After every row comes one of two labels: whether the row has a hidden trait. Each part has its own trait and labels.
-2 0 -10 10 46 -9 -12 4 -6 -1 -3 4 -17 32 -1 2 2 2 3 -2 16 6 11 -1 0 -1 : Z992
3 -10 -12 0 43 -8 -18 10 -6 12 0 18 -15 23 11 -7 -5 -1 -9 0 8 11 20 7 3 -4 : z856
3 -9 -13 -6 15 -4 -6 5 3 4 2 7 -16 11 11 -7 -4 -9 -11 -3 0 10 15 5 -4 -2 : z856
0 -3 -11 -2 33 -5 -15 5 -3 11 0 7 -16 18 10 -3 -2 -4 -8 0 0 4 9 1 -1 -2 : z856
3 -6 -13 -2 28 -5 -16 5 -3 15 1 13 -12 15 15 -1 -4 0 -12 2 -1 5 11 2 0 -2 : z856
8 -7 -11 -5 22 0 -16 2 -2 13 2 12 -11 11 16 -1 -4 -3 -17 12 -17 6 -4 2 -1 -5 : Z992
3 -5 -10 3 41 -6 -13 6 -3 -2 -1 6 -18 22 3 4 2 0 1 -2 10 1 5 -1 -1 -1 : z856
8 -8 -11 -12 8 5 -10 2 3 13 4 11 -14 0 17 -6 -7 -7 -24 16 -29 9 -4 3 -1 -6 : Z992
2 -3 -7 5 37 -8 -20 1 -8 22 1 17 -15 18 17 10 1 12 -8 5 -3 -3 0 -6 -2 -2 : z856
-6 -1 -5 2 21 -5 -4 3 2 12 -3 2 -14 10 8 0 -2 0 -7 1 -2 11 5 -3 -3 -3 : Z992
1 -8 -11 -6 18 -2 -14 5 1 15 2 12 -15 5 17 -4 -5 -2 -14 1 9 8 12 3 -1 -3 : z856
3 -10 -14 -6 15 -3 -5 8 2 8 1 12 -6 10 11 -13 -6 -4 -13 0 -1 10 12 8 0 -3 : z856
3 -6 -11 -6 19 -1 -11 5 2 2 1 6 -14 8 10 0 -1 -4 -6 -2 -3 3 8 -1 -2 -2 : z856
7 -8 -10 1 46 -7 -20 4 -8 26 1 25 -15 19 21 -3 -7 4 -24 10 -8 10 5 3 2 -4 : Z992
10 -5 -13 1 32 0 -17 3 -5 0 0 2 -14 25 7 3 1 -1 -10 11 -10 1 -6 0 -1 -4 : Z992

4 4 -6 -9 5 9 5 31 0 3 -3 0 -1 4 -10 -10 1 3 -3 -26 -1 -5 -12 -29 2 2 13 -25 : D
-2 12 7 -4 -4 29 -2 -42 -4 1 3 -5 -18 10 -12 3 2 -13 -5 -48 -3 4 -5 7 -1 2 0 -11 : X
7 3 -7 -5 15 5 -8 50 0 -4 -3 -7 -9 -8 6 6 -5 8 -1 4 1 -3 -3 -48 4 1 -4 -15 : X
4 22 6 1 6 13 8 21 -4 3 1 -6 -4 1 -7 1 0 10 -2 52 -5 9 16 17 -3 4 -4 4 : X
-7 4 8 -14 0 24 1 9 -4 -5 -2 -3 14 -1 -2 1 -2 32 -2 13 -10 4 -3 4 5 0 4 -10 : X
8 21 6 -1 10 10 2 -5 4 -3 2 -5 4 -6 -2 -2 -1 35 -4 -30 1 -8 2 -24 -6 0 3 -9 : X
4 -3 -3 -3 4 -27 -6 -1 4 -7 -3 -7 -1 -13 1 -6 4 -13 6 -23 0 5 5 5 -5 -1 4 23 : X
-8 -14 -4 -7 7 -51 0 -17 1 23 -5 2 -4 7 -13 9 1 -2 2 -4 0 1 -7 18 -1 4 -5 0 : X
5 -29 -4 -5 -18 38 5 -30 -2 -10 -2 10 2 3 13 -2 -7 -9 6 -15 -2 4 -3 4 9 -3 -3 -8 : D
-8 -9 7 -1 -9 5 2 45 1 9 0 2 -3 3 -12 4 -3 -6 -9 11 -9 -1 -4 -35 -8 1 4 36 : X
-5 -22 -1 -1 -18 -2 -5 8 0 11 -2 3 6 8 8 -1 1 -4 1 20 4 2 1 -7 -1 3 -8 1 : D
0 10 2 5 -12 9 -9 52 0 1 3 -5 -3 -2 6 -2 0 -3 0 -51 0 0 19 -8 2 -2 -4 -5 : D
-8 -8 -10 2 -3 17 -3 -34 -3 7 -1 -2 -4 5 -1 0 4 5 -2 -41 11 -1 -9 2 2 3 -1 3 : X
0 25 0 -6 -1 -3 -1 14 -2 8 -4 -1 3 -6 6 -5 -2 0 -2 -28 11 -1 -5 -8 -1 -1 6 -18 : D
-12 29 3 1 19 9 3 54 -4 17 -5 3 -4 0 -1 -2 5 12 -3 40 0 -2 9 -10 -6 1 4 3 : X
-2 -21 -2 4 -12 -2 0 34 3 1 -2 -1 -15 0 -5 -14 -5 1 6 30 -4 7 3 31 3 1 -4 14 : D
-3 12 2 -12 -15 -4 -3 -50 -1 -8 -10 4 13 6 7 3 -3 -15 2 3 20 -3 -5 -19 17 2 16 -1 : X
